[128 = 0]

[184 137 129 139 119 142 202 118 210 145 133 142 146 137 117 144 145 136
 130 130 138 138 136 124 117 155 129 151 125 111 135 138 134 112 129] -> <51>/[31]
[193 141  83 105 114 131 156 133 128 143 252 107 141 135 128 131 122 148
 116 132 128 110 136 130 138 148 129 148 110 115 174 127 133 133 102] -> <59>/[28]
[169 148 108 101 114 134 146 137 153 136 160 130 131 112 112 179 115 158
 155 139 170 152 152 149 100 142 111 108 124  96 151 116 139 125  53] -> <52>/[21]
[148 118  89  93 103 151 170 106 115 111 140 131 130  87 113 143 124 160
 130 160 116 120 128 111 167 151 105 176 122 118 157 122 133 130  80] -> <59>/[9]
[176 151 123 109 139  73 140 139 163 137 135 140 135 131 123 161 236 144
 163 143 156 100 152 149 112 120 157 153 118 116 129 100 168 110 111] -> <52>/[20]
[176 120 128 164 133 133 100 125 193 130  86 120 149 116 107  95 120 136
 128  89 134 135 135 127 104 135 100 154  53 142  79 136 126 129 128] -> <51>/[33]
[183 108  72 152 105 145 173 125  98 131 130 106 152 157 118 116 136 154
  91 134  69 121 109 130 157 154 102 146 105 116 138 127 116 150 104] -> <59>/[11]
[139 150 151 151 119 125  96 143 163 136 134 141 150 139 126 121 131 131
 125 111 138 144 125 138  85 126  90 130  97 124  88 128 125 111 151] -> <51>/[33]
[183 110  68 100 108 117 203 133 129 133 151 122 153 138 121 146 142 159
 133 143 112 107 129 123 169 138 126 147 101 129 157 114 124 138  80] -> <59>/[9]
[206 148 115  93 115 155 181 124 149 152 163 125 125 109 108 158 117 159
 145 151 144 118 161 156 118 147 134 153 147  92 182 121 166 120  88] -> <52>/[17]
[170 142 126  92 124 133 162 146 182 129 146 117 141 131 103 167 132 119
 137 133 192 129 118 135 109 135 134 143 101 106 141 117 135 122  94] -> <52>/[21]
[170 147  97 129 128 120 128 135 164 106 135  97 130 171 116 150 127 154
 159 144 159  99 145 117  98 140 128 156 125  97 143 122 133 119  78] -> <52>/[20]
[231 159 101  79 138 138 156 137 165 144 186 113 132 114 145 156  98 136
 149 138 187 102 174 127 107 145 164 133 112 112 200 131 134 106  92] -> <52>/[17]
[144 138 145 110 120 145 115 116 178 134 147 133 132 105 109 135 115 139
 129 128 142 124 122 148  99 132 147 155 107 151 116 130 128 124 138] -> <51>/[33]
[186  95 137 148 132 137 158 121 211 147 128 153 160 133 145 137 126 145
  93 135 151 137 143 132 127 143 143 161  84 125  78 135 137 125 170] -> <51>/[31]
[134 102  86 132 105 126 188 131  74 115 136 122 138 119 113 141 143 164
 132 121  93 142 105 137 199 139  84 143 157 118 138 124 121 148  73] -> <59>/[9]
[157 128 122 142 130 131 131 146 156  98 112 105 103 136 117 159 128 158
 152 142 124 112 140 116 136 135 140 136 127 140 152 132 114 120 104] -> <52>/[20]
[144 146  77 111 103 102 191 128 138 136 143 124 128 114 146 109 129 146
 116 153 133 144 169 149 179 146 124 140 160 103 145 145 123 164  99] -> <59>/[28]
[ 94 134 133 178 121 139 117 109 126 105 123 143 132 149 142 122 110 138
 143 135 100 138 120 144 106 136  39 120 116 111 121 144 114 111 143] -> <51>/[33]
[168 133  76 128  81 116 191 168 136 112 140 126 149 110 134 143 150 158
 121 134 106 131 137 125 193 148 119 151 111 123 150 125 130 145  90] -> <59>/[11]
[193 138 153 178 115 111 126 133 192 133 117 127 182 126 110 132 128 119
 116 114 147 148 126 123 152 129  83 139  92 127  73 135 126 102 143] -> <51>/[10]
[183 152 133 119 129 127 133 126 159 128 165 104 132 100 100 157  84 135
 168 117 152  90 153 133 106 115 161 146 160 129 170 122 114 103  74] -> <52>/[21]
[172 124 112 145 139 111 135 131 131 117 120 136 115 112 112 144 124 165
 163 131 180 139 141 127 109 153 105 120 127 125 127 134  92 154  91] -> <52>/[21]
[131 124 147 140 110 130 105 138 156 110 148 122 105 113 127 139 126 144
 149 114 144 128 112 153  91 124 136 150 142 126 106 131 135 114 125] -> <51>/[33]
[148 134  82 131  92 116 201 128 149 123 120 124 159 130 109 127 142 152
  97 119  85 164 128 169 183 140  78 143  92 156 121 115  98 141 103] -> <59>/[11]
[177 148 180 126 122 150 132 110 211 125 129 134 146 130 114 130 124 144
 128 125 151 107 143 138 101 145  97 152  70 118 126 141 130  98 139] -> <51>/[31]
[210 163  85 127 110 135 193 121 146 135 141 120 155 124 128 120 115 156
 104 147 111 108 144 120 186 138 153 162  81 140 145 127 105 133  91] -> <59>/[11]
[172 107 192 166 119 135 107 150 130 126 154 128 146 114 134 158 134 147
 130 114 137 146 116 134 144 129 121 152 117 154  91 127 130 122 137] -> <51>/[33]
[179 123 139 145 122 129  87 149 199 117 132 138 146 136 125 134 120 137
 120 152 159 113 145  97 140 133 147 166 123 116 105 136 114 110 124] -> <51>/[10]
[194  59  94 124 132 135 144 134 168 131 129 118 141 134 129 154 123 155
 152 131 163  87 161 126  97 134 161 140 130 126 157 130 133 121 123] -> <52>/[17]
[224 139 103 107 135 117 154 150 140 153 154 107 125 131 130 169 134 147
 154 139 162 116 151 118 104 133 137 148 146 108 187 123 151 105 104] -> <52>/[17]
[179 140  85 113 101 130 164 116 155 115 112 128 146  94 130 142 130 163
 122 153 130 131 109 100 212 154 102 143  84 136 147 145 105 139  67] -> <59>/[9]
[181 140 108 127  89 130 201 130 115 125 135 141 141 126 137 139 150 158
 124 145 112 109 128 129 153 147 106 150 133 129 161 130 137 146 120] -> <59>/[28]
[207 148  89  98  99 135 158 133 134 120 155 121 122 115 130 151 122 195
 113 139 142 123 140 121 168 165 152 126 148  97 168 129 120 148  72] -> <59>/[28]
[132 129 106 108 111 130 186 122 108 121 143 112 159 112 115 130 155 149
 118 152  97 120 123 147 169 140  95 142 108 121 130 111 119 142 111] -> <59>/[11]
[169 129 110 120 121 113 141 132 161 138 136 123 127 131 103 142 107 153
 159 132 159  98 146 129 116 133 146 149  95 155 174 130 131 127 111] -> <52>/[20]
[174 137 123 111 117 130 174 124 164 131 122 114 123 110 112 139 114 160
 143 154 140 126 151 138 135 126 159 151 151 133 160 151 149 119 118] -> <52>/[20]
[198 131 129 110 131 136 140 132 154 127 176 143 128 108 116 189 112 147
 160 122 167 105 137 146  76 137 125 144 103 113 211 122 140 116  96] -> <52>/[21]
[188 149  89 138 110 113 205 120 126 139 171 131 113 139 121 135 136 170
 131 134 116 126 154 124 162 142 156 151 156 132 178 124 113 135 119] -> <59>/[28]
[153 119  84 110 100 122 187 133 116 125 142 127 134 119 124 117 136 187
 123 145 104 116 142 117 185 146 130 146 128 148 140 124 113 147  90] -> <59>/[9]
[181 128 154 149 142 140 129 144 199 140 148 134 125 126 133 144 114 136
 120 117 152 105 167 154  65 130 153 146 111 127 113 145 142 110 152] -> <51>/[33]
[144 126 144 185 124 128 115 133 199 120 142 116 160 140 102 119 138 139
 128 124 144 128 128 106 135 149 101 136  81 139 111 130 108 110 119] -> <51>/[10]

[166 144 142 144 122 128 125 145 120 145 129 128  97 140 130 119 114 128
 128 131 122 117 126 147 125  92 161 108 120 105 136 128 150 119 162] -> T/Dov
[177 144 156 157 117 116 157 123 125 122 141 143 104 135 117 120  99 151
 125 132 122 141 144 119 123 123 124 117 115 109 118 113 129 139 149] -> T/Dov
[166 139 144 142 114 131 142 130 135 107 129 137 100 141 127 137 106 121
 118 126 126 110 138 150 136  98 136 101 130  89 145 121 154 115 159] -> T/Dov
[146  99 154 151 141 120 152 149 127 103 152 137 149 122 120 128 126 149
 126 125 126 111 155  93 132 123 142 130 127  97 126 132 119 110 137] -> A/ras
[145 112 156 131 129 120 148 130 125 113 162 136 127  99 123 126 106 140
 112 134 119 124 147 104 124 157 142 135 133  80 117 118 124 109 125] -> A/ras
[155 129 110 119 102 121 129  96 107 155 151 126  98 116 116 130 113 140
  87 135 130 150 108 171 186 110 120 119 139 132 133 107 135 119 119] -> T/Dov
[138 102 156 131 130 101 157 139 118 109 153 140 114 104 114 117 121 114
 116 131 122 112 145 107 114 186 155 142 129  76 118 121 117 131 123] -> A/rusat
[153 105 152 131 140 124 135 135 127 103 172 134 131  93 116 121 117 106
 115 129 129 118 143  87 108 178 158 140 130  73 116 122 117 116 121] -> A/rusat
[153 143 135 123 116 127 137 122 116 140 135 122 103 119 104 120 105 149
 119 126 131 113 141 153 114  98 119 134 135 119 134 130 122 178 123] -> T/zir
[176 140 146 140 114 122 139 140 108 120 136 126 100 120 122 124 120 113
 120 134 120 112 149 138 128 119 127 120 121 106 128 121 133 165 150] -> T/Dov
[139 115 154 133 130 110 166 119 112 108 160 133 116 108 116 124 115 140
  97 118 124 111 137 118 127 143 153 130 140 102 110 112 122 112 116] -> A/ras
[160 128 155 132 118 113 151 115 120 129 126 124  92 120 107 101 114 161
 112 132 126 121 133 147 135 129 124 125  97 115 119  96 133 172 158] -> T/zir
[135 101 158 129 134 114 149 131 127  99 146 135 139 102 123 112 112 146
 105 132 128 126 150  98 125 177 146 129 128  71 117 132 117 103 132] -> A/ras
[177 111 152 144 133 118 154 130 125 110 174 143 126 109 128 124 110 129
 116 119 123 127 151  85 119 164 136 129 109  79 114 121 131 111 139] -> A/rusat
[162  99 156 146 146 112 150 139 132 121 162 128 140 110 135 136 115 109
 114 125 126 120 143 116 119 159 133 132 120  88 115 109 127 111 127] -> A/rusat
[157 119 145 133 127 118 139 122  95 118 121 113 105 134 119 131 125 129
 119 129 117 116 117 154 117  94 138 112 136 122  91 145 145 133 151] -> T/Dov
[148 105 164 135 142 104 149 119 116 109 157 137 123 102 108 128 119 142
  94 125 125 105 142 131 105 157 156 144 147  88 109 109 117 130 112] -> A/rusat
[158 121 150 129 123 111 156 103  97 139 190 146 110  98 104 131 111 148
  92 139 115 126 136 129  97 176 139 135 144  97 109 118 122 111  70] -> A/rusat
[162 124 157 139 124 114 143 120 114 132 131 122 106 110 105 128 118 158
 117 121 122 111 133 148 135 109 123 123 135 121 125 115 130 150 145] -> T/zir
[115 103 153 147 155 117 154 131 135  92 134 111 128 115 124 127 117 167
 110 133 134 121 145  97 130 141 140 134 138  98 111 125 106 110 114] -> A/ras
[151 111 158 124 126 110 147 126 104  77 138 120 118 110 116 118 104 132
 100 138 119  95 148 117 105 153 153 136 122  74 118 122 126 134 134] -> A/rusat
[124 112 151 135 135 117 155 144 124  97 161 142 126 114 119 126 121 150
 115 143 132 133 140 105 143 131 153 122 136  91 112 128 118  93 122] -> A/ras
